Below is a small trained network, with its code and all its weights. Each question gives an input and a class and asks what happens when units are switched off, that is, made to give their printed mean instead of their output.

import numpy as np


def w(rows, s, z=0):
    codes = np.array(rows[::2]) - 128.0
    scale = np.full(codes.shape[1], s)
    scale[-1] = z or s
    return codes * scale


def norm(h):
    return h / np.sqrt((h * h).mean(-1, keepdims=True) + 1e-5)


def f(y):
    return y / 2 * (1 + np.tanh(0.7978845608 * (y + 0.044715 * y**3)))


def log_softmax(a):
    a = a - a.max(-1, keepdims=True)
    return a - np.log(np.exp(a).sum(-1, keepdims=True))


def net(x, mask):
    res = np.array(x, float).reshape(1, 6) / 4 @ E
    u = 0
    for l in range(3):
        y = f(norm(res) @ A[l][:, :-1].T + A[l][:, -1])
        res = res + np.where(mask[u : u + 10], y, B[l][:, -1]) @ B[l][:, :-1]
        u += 10
    return log_softmax(norm(res)[-1] @ U[:, :-1].T + U[:, -1])


A, B = {}, {}
E = w([
[138,158,66,188,129,173,234,185,92,90],'x0',
[166,199,172,159,146,179,92,80,107,123],'x1',
[162,111,144,85,222,124,77,140,199,189],'x2',
[162,111,75,97,153,131,84,74,161,176],'x3',
[246,161,162,86,146,147,88,114,200,140],'x4',
[130,173,158,116,80,251,80,180,175,145],'x5',
],0.0022)
A[0] = w([
[139,158,136,171,213,49,220,177,182,105,9],'L0N1',
[175,141,66,79,219,175,155,194,192,179,136],'L0N2',
[101,187,101,108,21,210,90,178,174,136,82],'L0N3',
[22,48,46,144,94,114,188,199,79,152,72],'L0N4',
[137,47,123,73,80,49,100,101,197,163,73],'L0N5',
[3,44,63,84,210,132,57,76,120,192,110],'L0N6',
[157,113,94,148,143,132,147,100,66,118,102],'L0N7',
[144,137,229,118,157,105,56,89,48,150,97],'L0N8',
[227,224,66,130,145,118,110,43,140,99,108],'L0N9',
[166,15,158,82,177,34,114,47,163,133,2],'L0N10',
],0.0028,0.00084)
B[0] = w([
[123,97,115,90,165,149,75,130,46,159,170],'L0N1',
[131,108,185,154,96,99,115,80,10,128,220],'L0N2',
[169,113,187,43,139,190,122,156,191,131,181],'L0N3',
[164,44,115,183,4,84,193,69,148,93,251],'L0N4',
[143,200,76,64,132,216,122,121,129,134,195],'L0N5',
[162,189,164,163,72,136,84,133,212,162,217],'L0N6',
[75,129,157,61,88,123,148,134,170,152,143],'L0N7',
[70,104,118,176,90,72,136,76,135,30,161],'L0N8',
[139,3,150,129,118,98,220,123,137,213,176],'L0N9',
[129,159,114,80,79,191,72,171,180,101,223],'L0N10',
],0.0031,0.0018)
A[1] = w([
[4,113,127,161,106,100,142,224,94,49,209],'L1N1',
[62,115,126,35,89,78,160,157,70,5,205],'L1N2',
[77,100,69,127,27,73,188,93,58,61,243],'L1N3',
[133,150,135,176,99,209,207,205,102,94,86],'L1N4',
[139,103,71,162,59,91,210,113,135,128,128],'L1N5',
[108,196,137,137,117,121,37,94,128,117,73],'L1N6',
[56,106,56,141,177,76,137,95,150,169,18],'L1N7',
[201,61,53,95,208,160,167,193,107,186,67],'L1N8',
[191,94,118,122,38,71,227,138,104,87,139],'L1N9',
[176,140,99,111,171,177,97,124,224,127,255],'L1N10',
],0.0032,0.00046)
B[1] = w([
[183,49,222,142,134,99,181,48,148,215,188],'L1N1',
[100,156,163,250,201,153,118,65,127,178,183],'L1N2',
[129,94,141,249,118,108,154,85,197,202,252],'L1N3',
[128,115,101,54,47,80,79,143,169,177,180],'L1N4',
[119,67,254,157,91,84,179,120,159,84,198],'L1N5',
[110,155,78,169,136,110,130,226,102,56,145],'L1N6',
[215,96,235,80,54,183,64,122,222,96,133],'L1N7',
[99,161,171,216,156,151,141,83,72,173,163],'L1N8',
[67,134,183,153,105,134,106,55,215,168,221],'L1N9',
[110,79,75,64,104,73,167,102,43,145,181],'L1N10',
],0.0027,0.0032)
A[2] = w([
[106,180,168,157,102,88,73,100,124,79,129],'L2N1',
[147,97,139,2,114,92,84,174,184,131,151],'L2N2',
[91,140,97,142,155,126,73,98,117,137,134],'L2N3',
[191,97,136,153,73,112,116,135,126,186,251],'L2N4',
[94,125,164,150,104,173,151,152,84,158,155],'L2N5',
[126,78,114,52,164,111,70,102,187,129,142],'L2N6',
[160,175,174,168,160,115,186,148,83,64,111],'L2N7',
[92,154,113,167,126,125,47,134,173,140,95],'L2N8',
[137,162,150,66,68,220,145,195,152,141,116],'L2N9',
[131,107,153,149,172,114,98,146,92,184,181],'L2N10',
],0.0044,0.0011)
B[2] = w([
[66,113,76,176,172,180,125,146,197,139,160],'L2N1',
[165,168,81,96,4,123,156,126,158,73,255],'L2N2',
[111,138,107,94,116,181,68,171,137,132,134],'L2N3',
[106,119,186,136,69,133,118,105,130,80,244],'L2N4',
[154,117,116,86,149,113,113,73,196,124,170],'L2N5',
[153,155,109,74,88,129,174,163,130,90,212],'L2N6',
[176,99,126,118,66,114,145,89,124,160,137],'L2N7',
[117,189,72,149,159,165,116,121,140,62,152],'L2N8',
[176,143,46,50,70,23,101,109,158,64,213],'L2N9',
[137,151,134,80,103,173,98,93,114,120,167],'L2N10',
],0.0039,0.0028)
U = w([
[185,170,63,37,47,120,109,152,165,81,190],'0',
[105,116,85,148,204,109,173,220,80,152,3],'1',
[94,62,192,254,98,104,193,69,164,167,185],'2',
[65,166,75,180,206,171,71,163,149,95,81],'3',
[193,113,155,103,207,155,138,113,21,197,112],'4',
],0.0076,0.0037)

Each question gives the input, the list of numbers given to net, and the class t.
The units are the neurons (one row each of A and B). Each row of codes is followed by its name. A weight is (code - 128) times the scale printed after its matrix; where a second scale follows, it is the last column's (A, B and U).
mask holds one flag per neuron, layer by layer. A switched-off neuron (its flag False) gives its mean, the last column of its row in B, instead of its output. The means were averaged over made-up inputs and are rounded, as every weight is.
A unit's drop is (log p(t) with every unit on - log p(t) with that unit switched off) / (log p(t) with every unit on - log p(t) with every unit switched off).
The circuit of an input: a set's keep is (log p(t) with only the set's units on - log p(t) with every unit switched off) / (log p(t) with every unit on - log p(t) with every unit switched off). Starting from the 12 units with the biggest drops (on a tie, the unit counted first), units are removed one at a time, each time the one whose removal leaves the highest keep (on an exact tie, the one counted first), for as long as the keep stays at least 0.8.
circuit, biggest first: the units of the circuit, biggest drop first
most important unit: the unit with the biggest drop
top k neurons: the k neurons with the biggest drops, biggest first
k most important neurons of layer l: the k neurons of layer l with the biggest drops, biggest first
drop of u: that unit's drop, to one decimal
input [6,7,7,-6,-5,5], class 0: circuit, biggest first => L2N9, L1N4
input [-1,-2,6,1,-7,-2], class 0: circuit, biggest first => L0N6, L1N2, L1N3
input [1,8,8,1,-1,5], class 4: most important neuron of layer 2 => L2N2
input [-7,5,4,-1,-1,-2], class 3: top 2 neurons => L0N8, L2N1
input [-2,5,4,2,-6,-8], class 0: 2 most important neurons of layer 0 => L0N2, L0N6
input [-8,8,7,-2,-4,-8], class 0: 2 most important neurons of layer 2 => L2N6, L2N2
input [1,7,-2,7,-7,3], class 0: top 4 neurons => L1N2, L0N3, L0N2, L2N9
input [5,-5,6,8,7,0], class 4: top 3 neurons => L1N8, L0N2, L1N4
input [4,-3,4,-6,8,-6], class 4: top 2 neurons => L0N1, L0N4
input [7,7,6,7,-4,-2], class 4: top 2 neurons => L0N4, L1N3
input [-1,8,7,-4,-8,0], class 3: top 2 neurons => L0N4, L1N5
input [8,1,2,-4,8,-7], class 4: 2 most important neurons of layer 0 => L0N1, L0N4
input [0,-5,5,-2,-1,-3], class 0: top 2 neurons => L0N6, L0N10
input [2,0,4,4,4,-4], class 4: most important unit => L1N8
input [7,6,6,7,6,8], class 4: 3 most important neurons of layer 1 => L1N8, L1N7, L1N4
input [-3,8,3,-1,-3,3], class 3: drop of L0N8 => 0.2
input [2,3,1,6,-8,5], class 0: drop of L0N3 => 0.5
input [8,-1,-6,8,8,-8], class 2: drop of L1N8 => 0.0
